After every row comes roughly how far along a hidden order it lies, from 0 to 10.
[ -1   8  -2  -3  -7  -3  -9  -2  -9  -2  10   0   2  -2  -1   0   3   0
   2   4  24  -4  -4  -3   8  -4  -3   1  -1  -1   6   7  -3   2   5   5
   6  -2  -4  -7   0   2   3  -4  -9  -1   3  -8  -5   1   1 -10   1  -6
   5  12   9   3   4] | 10
[ -2  17 -11  10   2  -1 -20   1 -28 -10  40   7   2   8  -2   6   4  -4
  16  15  63   6   8   9   1 -28 -10  -1 -10   0  46  18  -3  14  -8   5
   7   8  -3 -11  -5  -3   5  -7 -13  -8  19  -2   3  -5   0   1  -6 -17
  -3  -5  -3 -13   6] | 1
[  0   6  -4   0  -3  -3  -8  -1 -13  -3  15   1   1   1   0  -5   3   1
   7   8  29  -3  -2   2   7 -14  -5   0  -2  -1  17   7  -1   0   2   5
   6   0  -2  -4   1   3   3  -5 -10  -2   5  -6  -3   2   2  -4  -2 -10
   2   6   7   0   6] | 9
[ -1  18 -10  17   4   2 -17   1 -23  -9  34   5   0  10   0  -2   1  -7
  14  13  57  11  14  10  -4 -24  -9  -1  -9   0  40  16  -3  17 -10   2
   6   9  -1  -8  -6  -9   3  -4  -7  -5  18   1   7  -4  -2   4  -5  -8
  -7 -10  -7 -15   3] | 0
[  5  -3 -12   1   7  -7  -2   5 -29  -6  36   3   0  10   5 -30   4  11
  29  26  62 -11  -2  19  14 -52 -13  -2  -2   0  63  11   8 -19  -4   8
  10   6   2   1   9  15   1 -15 -20  -8  10  -3  -4   8  11  15 -11 -32
  -7  -2  10   1  15] | 10
[ -1   9  -2  -4  -9  -4 -12  -4 -10  -3  12   0   2  -3  -1  -1   4  -1
   1   5  22  -4  -6  -4  10  -3  -3   1  -1  -1   5   9  -5   6   7   6
   7  -4  -6  -9   0   3   4  -5 -11  -1   2 -10  -6   2   0 -13   1  -6
   8  16  12   4   5] | 10
[ -2  13  -4   2  -5  -1 -12  -2 -14  -5  20   2   2   0  -2   6   3  -3
   4   6  32   2   1  -1   4  -7  -5   1  -4  -1  15  11  -4  10   1   5
   7   1  -4 -10  -4  -2   4  -3  -8  -2   8  -6  -2  -2  -1  -9   0  -7
   4   7   4  -3   3] | 6
[ -3  17  -8   5  -4   0 -20  -2 -22  -8  33   6   2   4  -4  15   5  -6
   7   9  52   7   5   1   1 -13  -7   0  -8   0  27  16  -6  17  -5   5
   8   5  -6 -14  -6  -4   5  -5 -10  -5  13  -5   1  -6  -2  -8  -4 -12
   2   2  -1 -10   3] | 2
[ -4  19  -4   3  -8   0 -22  -4 -15  -6  22   4   3   0  -5  20   5  -7
   0   2  37   7   3  -4   0   1  -4   1  -7   0   5  13  -8  21  -1   5
   6   1  -7 -14  -8  -6   6  -1  -8  -3  10  -6   0  -7  -4 -14   1  -3
   6   7   0  -7   1] | 4
[  0   9  -2  -4  -8  -4 -10  -3 -10  -3  11   0   2  -2  -2   0   4   0
   1   5  22  -4  -4  -4   8  -3  -3   1  -1  -1   7   7  -4   3   6   6
   6  -3  -5  -8   0   3   4  -3 -10  -1   2  -9  -5   2   0 -12   1  -8
   7  14  10   3   5] | 10
[ -2  13  -5   2  -5  -2 -15  -2 -16  -6  22   3   2   2  -3   6   4  -3
   6   7  38   2   1   1   4 -11  -5   0  -5   0  19  12  -5  10  -1   5
   7   2  -5 -10  -3   0   4  -4 -10  -3   8  -6  -2  -2   0  -8  -1 -10
   3   7   3  -5   4] | 6
[ -4  24  -7  13  -4   3 -23  -2 -18  -8  27   4   2   4  -3  15   3 -10
   3   5  45  13  11   0  -6  -5  -5   0 -10   0  17  16  -8  27  -8   3
   6   5  -4 -12 -10 -12   5   0  -5  -3  15  -2   6  -8  -6  -8  -1  -2
   0  -1  -7 -13   0] | 0
[ -1  10  -5   2  -3  -2 -10  -1 -13  -5  18   2   1   2  -1  -2   3  -1
   7   8  33  -1   1   2   5 -13  -5   0  -3  -1  19   9  -3   5   0   5
   6   1  -3  -7  -1   0   3  -5 -10  -2   7  -5  -2   0   0  -5  -2  -9
   2   5   5  -1   4] | 7
[-1  9 -3  1 -5 -2 -9 -2 -9 -4 12  1  1 -1 -1  1  2 -2  2  4 22  0 -1 -2
  4 -5 -3  1 -2 -1  7  7 -4  6  2  4  4 -1 -3 -8 -3 -1  3 -2 -7 -1  5 -6
 -2  0 -1 -8  0 -4  3  8  5  0  3] | 8
[ -3  14  -5   2  -5  -2 -18  -2 -16  -6  24   4   2   2  -3  11   4  -4
   5   6  40   4   2  -1   3  -9  -6   0  -5   0  17  13  -6  14  -1   5
   7   2  -5 -11  -5  -1   4  -4 -10  -4   9  -6  -1  -4  -2  -9  -1  -8
   4   6   3  -6   3] | 5
[  0   7  -4   1  -4  -2  -9  -1 -12  -3  13   1   1   0   0  -4   3   0
   4   7  26  -2  -1   1   4  -9  -4   1  -2  -1  13   8  -2   3   2   4
   5   0  -3  -6   0   1   3  -4  -9  -2   4  -5  -3   1   1  -6  -1  -7
   2   8   6   1   4] | 9
[ 0  8 -1 -2 -5 -3 -7 -2 -9 -3 11  0  2 -1 -1 -2  3  0  3  6 22 -3 -4 -1
  7 -6 -3  1 -1 -1  9  6 -2  2  4  5  5 -2 -3 -6  0  3  3 -4 -8 -1  2 -7
 -4  2  1 -7  0 -7  4 10  8  2  4] | 10
[  0  10  -5  -3  -7  -5 -12  -2 -17  -5  20   0   2   0   0  -9   5   2
   9  12  38  -7  -6   1  13 -16  -6   1  -1  -1  23  12  -2  -2   5   7
   9  -2  -4  -8   2   6   4  -7 -15  -3   5 -10  -7   4   3  -8  -2 -13
   5  15  13   4   9] | 9
[  0  11  -5  -1  -8  -6 -12  -3 -18  -6  21   0   2   0   0  -8   4   1
   8  12  41  -7  -5   0  12 -15  -7   1  -2  -2  19  10  -3   1   6   9
  10  -3  -5 -10   1   4   5  -7 -16  -2   6 -12  -7   5   2 -11  -1 -13
   5  17  14   4   9] | 9
[ -2  12  -1   1  -7  -1 -10  -3  -6  -3   9   0   2  -2  -2   6   3  -4
  -1   0  19   1  -1  -4   2   2  -2   1  -2  -1  -2   8  -5  10   3   4
   4  -2  -4  -8  -3  -3   3  -1  -5   0   4  -6  -2  -1  -3 -11   2   0
   5   9   4  -1   2] | 8
[ -2  13   0   3  -8   0 -12  -4  -7  -3   9   0   2  -3  -3   8   4  -5
  -4   0  15   2   0  -6   2   7  -1   2  -3  -1  -5   6  -6  13   4   4
   4  -2  -5  -9  -5  -5   4   0  -5   1   3  -5  -2  -2  -4 -13   3   2
   6  11   4  -1   0] | 8
[ -2  14  -2   2  -8  -1 -13  -4  -9  -5  12   1   2  -2  -3   9   3  -5
  -2   1  21   3   0  -5   2   2  -2   1  -4  -1   2   9  -6  13   2   4
   5  -1  -5 -10  -5  -6   4  -1  -6   0   5  -7  -1  -2  -3 -12   1  -1
   5  10   3  -3   1] | 7

New part:
[-1  1  1  1  1 -1  0  3  1  0  1  0 -1  0  0  0  0  0  1 -1  0  2  0  0
  0  0  4 -1  0  0  1 -2  1  0  0  0 -1  1  1  1 -1  1  1  0  0  0  0  0
 -3  0  0 -1  0  0 -1  1  0  1  0  0  0  0  0 -1  1  1 -1 -1  0 -1  1  0
  0  1  0  0  0  0 -1  0  2  1  0  0  2  1  0  0  0  0  2  0  0  1  0  0
  0 -1  0  0  0  1  1  0  1 -1 -1  0  0  0  0 -1  0  0  0  0 -1  0  0  1
  0  0  1  0 -1  0  0  0  0  0 -1  0  0  0  0  0 -2  0  0 -1 -1  0  0  0
 -1  0 -2  0 -4  1  2  0  0  1  0  0  0  0  0  0  0  0  1  0  0  2 -1  1] | 0
[ 1  2  1  0 -2  0  1 -3 -1  0 -1  0  1  1  0 -1  0 -1  0  1  0  1  1  1
  0  0  0  0 -1  0 -1  0 -1  0  0  1  0  0  0  0  1  0 -1  3 -1 -1 -1  1
  0  0  0 -1  0  0  1  1  0  0  0  0  0  0  0  1  1 -1  0  1  0  0 -1  0
  0  0 -1  0  0 -1  0  0 -2  0  0  0 -2  0  0 -1  1  0 -3 -1  0  0  0  0
  1  1  0  2  0 -2  0  0 -4  0  0  3  1  0  0  0 -1  0  0 -2  0  1 -1  0
 -1  0 -1  0  0  0  0  0  0 -1  1  0  0  0  1  0  0 -1  0  0  1  0  0  0
  0 -1 -1  2  1 -1  0  0  0 -3  1  0  0  0  0  0  1  0 -1 -1  0 -1 -2  1] | 0
[-1 -1  0  1  0 -1  1  0 -2  0  2  1  1 -2  0  1  0  0 -1  0  0  2 -1  0
 -1 -1  0  1  1  0 -2  0  0  0 -1  0  0  1  1  0 -1  0  1 -1 -1  0  0  0
  0  1 -1  3  1 -1  0  0  0  0  2  2  0 -1 -2  1  1  0 -1 -2  0  0  0 -1
  0  0  2  2  0  0 -1  0  4  1  0  1  2  1  0 -1 -1  1 -5  0  1  0  0  0
  0 -1  0 -2  0  0  3  0 -1  1 -1 -3  1  1  0 -1  0 -4 -2  1 -1 -1  2  1
  1  1 -2  0  1  1  2  0 -3  0  0 -1  0 -1 -2  0  0  0  0  0  0  1 -1  3
  0  0 -1  0  0  0  2 -1  1  1  0  0 -1 -2  0 -2 -1  0 -1  0  1 -1 -1 -1] | 0
[ 0  1  0 -2  1  0 -1 -3  1  1 -1 -3  0  4  0  0  1  0  1  0  0 -1  1  1
  1  1  0 -1 -1  0  1 -1  1  0  0 -2 -1  0 -1 -1  3 -1 -1  1  2  1 -1  0
 -2 -1  2 -2  0  1  1 -1  0 -1 -3 -2  0  0  3  0 -1  0  0  2  0  2 -2  1
 -1  1 -1 -1  0  1  3  0 -3 -1  0 -1 -5 -2 -1 -1  1 -4  5  0  0 -1 -1  1
  2  0  1  1 -1  0 -4 -1 -6  0  2  4 -1 -1 -1  1  0 -5  1  2  2  1 -2 -1
 -3  2  1  2  0 -2 -5  0  2 -1  0  1  0  0  3  0  0  1  0  0  0 -1  2  1
  0 -1 -2  1 -1  0 -1  1 -2  2  0  1  2  3  0  4  1  1  1  3 -2  0  1  1] | 0
[ 2 -2  1  0 -3  1  0 -4  0  1 -1  0  0 -1 -1 -3  1  0  1  1  0 -1  1  1
  0  0 -2  0 -2  1  1  2 -1 -2  0 -1 -1  0 -1 -1  1  0  0  0  0 -1 -1  3
  1  1 -1 -1  0  2  0  0  1 -1  0 -2  0  1  1  1 -3 -2  0  0  0  1 -2  0
 -1 -2 -2  0  0  0 -2  0 -3 -1  0 -2 -1 -1  0 -1  0 -2  0  0  0 -2  0  0
  0  0  0  1 -4  0 -1  0 -1  1  2  2  0  1 -1  2 -3  1  0  2  1  2 -2  1
 -2 -2  0 -2 -2  0 -1  0  1 -1  0  1  0  0  0  0  1  0  0  1  0  0  3  0
  1  0  0  0 -2 -1  1  0  1 -1 -1 -1  1  0  1 -1  1  1  1  1 -1 -2  0 -1] | 0
[ 19 -27 -26 -28  -9 -25  12 -24 -14  -7  17  -2   1  24 -24  30  -4   0
   0   0   1 -45   1 -20   0  -8  24  16  10   7  -6   9 -16  -1  16   5
  26  21 -11  -2 -10   0   4  17   5   0   8 -32  19 -15 -17 -17  27   2
  20  38   7   0   1  -9  -7  12   5  -8  38   0 -21 -10 -11  -4  -3  -4
 -11  -2   2   6  -9  -2  25   8  24   5  -6  13  41  -1   0  -1   7 -15
  44   0  -1 -17 -16  -1  -2   2   1  -9 -22 -15  -4  -4 -62   9 -10 -33
 -12  -6  -5   3  18 -32  -4  27  10   1  -8   9  -1  25   8   1 -36  11
 -38   6  -3  15  11   2  -1  13 -10   3 -10   3  21   7 -13   9   5  28
  -1   0 -26 -21 -32  13  40  10 -15 -34 -19   7   1   3   7 -18  -7  -8
   0  14  -2  -6 -28  43] | 10
[-1 -3 -1 -2 -2  1  0 -3 -1  0  1 -2 -1 -3 -1 -1  1  0  2 -1  0  1  0  0
  0  0  4  0 -4  1  2  1  0 -1  1 -2  0  1  0  0  2  4  0  0  1 -1  1  4
 -3  0 -1  2 -4  2 -3 -2 -1  1 -2 -4 -1  0  0 -1 -2  0  3 -1 -2  1 -1 -1
 -2 -4 -3 -1  0  2  1  1 -3  0  1 -1  5  0  1  2 -1 -2  4  0 -2 -1 -1  0
  0 -1  1  1 -3  1 -2 -3  0  0  2  3 -2  1 -1  2 -2  3  5  2  2  1 -1 -1
 -2  2  0  2 -1  0 -4  0  2  2 -1  2  0  3  1 -1 -1  1 -2 -1 -2  2  5 -1
 -1  0  0 -2  0  1  2 -1  0  1  1  0  0  2  0  3  1  1  2 -3 -3 -1  2 -2] | 0
[-1  0  3 -1 -6  4  1 -3 -3  1 -1  1 -1 -3  1 -2  2  1  1  2 -1 -1  1  2
 -1  0 -3  2 -5  4  1  7 -3 -2  1 -2 -1  2 -1 -3  2  2  1 -1 -2 -3 -2  6
 -1  2 -2  1 -3  3  2  0  0 -1  0 -3  0 -1 -1  2  1 -3  2 -1 -1  1 -3 -1
 -2 -5 -2  0  2 -1 -1  0 -5 -2  1 -3 -3  1  2 -3 -2 -1 -2 -1 -1 -4 -1  1
  0  0  2  2 -2  0  0 -1  0  4  3  1  0  4 -2  1 -2  1  2  0  2  3 -1  1
  0  0 -3 -1  0  0 -1  0  1 -1  0  2  0 -1 -1 -2  1  0 -1  3  0  1  5  1
  0  2  0 -1 -1 -1  1 -2  3 -6  0 -3  1  0  2 -5  1  1  1 -1 -2 -5 -1 -3] | 0
[ 0  2  0 -1 -2  0  0 -2 -2  1 -1  0  0 -1 -1 -1  1  0  1  1  0 -1  0  1
 -1  0 -1 -1 -4  2  1  3 -2 -1  0 -1  0  2 -1 -2  2  0  0  0 -1 -2 -1  5
 -1  2 -2 -1  1  1  0  1  0  0 -1 -1 -1 -1  0  1 -2 -2  0  1  0  1 -1  0
  0 -2 -2 -1  1  0  0  0  0 -1  1 -1 -3  0  1 -1 -1 -2  2 -1 -1 -2  0  0
  0  0  1  2 -1  0 -1 -1 -8  1  3  0  0  2 -1  1 -1  0  1  1  1  1 -1  0
 -1  0  0 -1 -1  0 -5 -1  0 -2  0  1  0  0  1  0  2  0  0  1  1  0  3 -1
  0  1 -2  0 -1  0  0 -1  2 -1 -3  0  1  1  1 -1  1  1  1 -1 -1 -2  0  0] | 0
[ 0  3  1 -3 -4  1  0 -5 -2  1 -4  0  1  4  2 -3  1  0 -1  4 -2  2  2  2
 -1  0 -7  0 -3  2  0  4 -1 -2  1 -3 -1  0 -2 -5  4 -4 -2  0 -2 -1 -2  7
  3  1  0 -1  1  2  2  0  0 -2 -1  0  0  1  2  2 -4 -5  0  1  2  2 -5  2
  0  1  0  1  1 -2  0 -2 -3 -2  0 -2 -4 -1  0 -3  2 -4 -2  0  2 -4  0  2
  1  2  1  3  1 -2 -3  2 -1  2  2  2  1  0 -1  2 -2 -1 -4  0  2  2 -2  2
 -2  0 -1 -2  3  0 -2  1  0 -4  1  2 -1 -3 -2  0  3 -1  1  3  1 -1  2  1
  1  1 -2  2 -2 -4 -2  0  0 -6 -1 -2  2  1  2 -2  2  2  1  3  0 -4 -1  0] | 0
